Below are the code and all the weights of a small trained network. Each question names an input and a class and asks about switching units off, where a switched-off unit gives its printed mean instead of its output.

import numpy as np


def w(rows, s, z=0):
    codes = np.array(rows[::2]) - 128.0
    scale = np.full(codes.shape[1], s)
    scale[-1] = z or s
    return codes * scale


def norm(h):
    return h / np.sqrt((h * h).mean(-1, keepdims=True) + 1e-5)


def f(y):
    return np.maximum(y, 0)


def log_softmax(a):
    a = a - a.max(-1, keepdims=True)
    return a - np.log(np.exp(a).sum(-1, keepdims=True))


def net(x, mask):
    res = np.array(x, float).reshape(1, 3) / 4 @ E
    u = 0
    for l in range(2):
        y = f(norm(res) @ A[l][:, :-1].T + A[l][:, -1])
        res = res + np.where(mask[u : u + 9], y, B[l][:, -1]) @ B[l][:, :-1]
        u += 9
    return log_softmax(norm(res)[-1] @ U[:, :-1].T + U[:, -1])


A, B = {}, {}
E = w([
[194,174,139,101,139,125,236],'x0',
[146,172,166,192,104,117,89],'x1',
[108,90,75,75,151,2,62],'x2',
],0.0089)
A[0] = w([
[115,121,159,118,165,35,104,143],'0.n0',
[104,92,78,133,148,149,110,68],'0.n1',
[122,111,112,142,149,244,168,113],'0.n2',
[100,119,128,160,128,138,8,186],'0.n3',
[128,116,188,128,138,114,171,5],'0.n4',
[101,149,169,158,126,103,143,149],'0.n5',
[141,156,145,102,138,121,165,131],'0.n6',
[103,104,110,149,157,120,92,118],'0.n7',
[149,99,88,122,153,88,107,72],'0.n8',
],0.012,0.0024)
B[0] = w([
[82,161,85,63,91,148,104,213],'0.n0',
[157,159,75,140,120,121,134,163],'0.n1',
[53,171,215,2,83,130,180,255],'0.n2',
[141,90,182,245,134,116,85,248],'0.n3',
[124,93,88,140,188,112,141,156],'0.n4',
[113,39,69,146,123,196,156,164],'0.n5',
[178,90,135,223,107,117,128,186],'0.n6',
[148,132,102,169,138,167,166,176],'0.n7',
[129,195,46,86,106,117,178,180],'0.n8',
],0.0097,0.0086)
A[1] = w([
[89,87,132,142,165,108,200,185],'1.n0',
[124,122,158,53,100,196,144,27],'1.n1',
[180,99,240,179,159,116,151,197],'1.n2',
[75,160,53,58,189,67,70,8],'1.n3',
[113,153,162,2,151,126,199,177],'1.n4',
[225,86,139,154,200,172,205,151],'1.n5',
[99,169,194,43,125,171,131,73],'1.n6',
[130,98,202,194,183,74,43,67],'1.n7',
[148,163,44,50,97,135,97,44],'1.n8',
],0.0095,0.0015)
B[1] = w([
[240,177,119,169,117,109,86,167],'1.n0',
[12,100,237,92,115,113,161,197],'1.n1',
[148,153,31,60,166,55,99,203],'1.n2',
[198,178,154,122,17,87,245,187],'1.n3',
[21,106,188,217,114,220,53,255],'1.n4',
[179,134,168,54,224,145,106,181],'1.n5',
[28,145,165,52,136,183,209,212],'1.n6',
[159,1,80,238,164,192,77,182],'1.n7',
[75,132,83,61,82,34,145,184],'1.n8',
],0.0093,0.0097)
U = w([
[101,76,100,211,124,124,61,190],'0',
[214,174,134,46,225,95,143,3],'1',
[94,181,28,68,8,2,179,44],'2',
[9,154,249,59,143,191,168,224],'3',
],0.0095,0.0022)

Each question gives the input, the list of numbers given to net, and the class t.
The units are the neurons (one row each of A and B). Each row of codes is followed by its name. A weight is (code - 128) times the scale printed after its matrix; where a second scale follows, it is the last column's (A, B and U).
mask holds one flag per neuron, layer by layer. A switched-off neuron (its flag False) gives its mean, the last column of its row in B, instead of its output. The means were averaged over made-up inputs and are rounded, as every weight is.
A unit's drop is (log p(t) with every unit on - log p(t) with that unit switched off) / (log p(t) with every unit on - log p(t) with every unit switched off).
The circuit of an input: a set's keep is (log p(t) with only the set's units on - log p(t) with every unit switched off) / (log p(t) with every unit on - log p(t) with every unit switched off). Starting from the 12 units with the biggest drops (on a tie, the unit counted first), units are removed one at a time, each time the one whose removal leaves the highest keep (on an exact tie, the one counted first), for as long as the keep stays at least 0.8.
units of the circuit, in order: the units of the circuit, biggest drop first
top k neurons: the k neurons with the biggest drops, biggest first
top k neurons in layer l: the k neurons of layer l with the biggest drops, biggest first
drop when u is switched off: that unit's drop, to one decimal
input [-5,-2,4], class 2: top 4 neurons in layer 0 -> 0.n8, 0.n0, 0.n6, 0.n1
input [-1,7,8], class 2: top 4 neurons -> 0.n0, 0.n8, 1.n4, 1.n3
input [2,5,-2], class 1: top 3 neurons -> 0.n0, 0.n2, 1.n4
input [-3,-3,1], class 2: units of the circuit, in order -> 0.n1, 1.n4
input [5,-7,6], class 2: top neuron -> 0.n2
input [6,8,2], class 1: top 2 neurons -> 0.n2, 0.n3
input [4,-6,2], class 2: top 3 neurons in layer 1 -> 1.n8, 1.n6, 1.n1
input [6,-4,1], class 1: top 2 neurons in layer 0 -> 0.n2, 0.n6
input [0,4,4], class 2: top 2 neurons in layer 0 -> 0.n0, 0.n8
input [6,6,-3], class 1: top 2 neurons in layer 0 -> 0.n0, 0.n6
input [4,-2,0], class 1: top 2 neurons -> 0.n6, 0.n0
input [7,2,3], class 1: top 2 neurons -> 0.n2, 0.n6
input [6,7,2], class 1: top 3 neurons -> 0.n2, 0.n3, 1.n5
input [-6,4,-5], class 0: top neuron in layer 0 -> 0.n3
input [3,6,0], class 1: top 2 neurons -> 0.n2, 0.n3
input [-8,7,-4], class 0: drop when 1.n1 is switched off -> 0.0
input [2,8,2], class 0: drop when 0.n2 is switched off -> 1.3
input [4,2,4], class 2: drop when 0.n2 is switched off -> 0.3
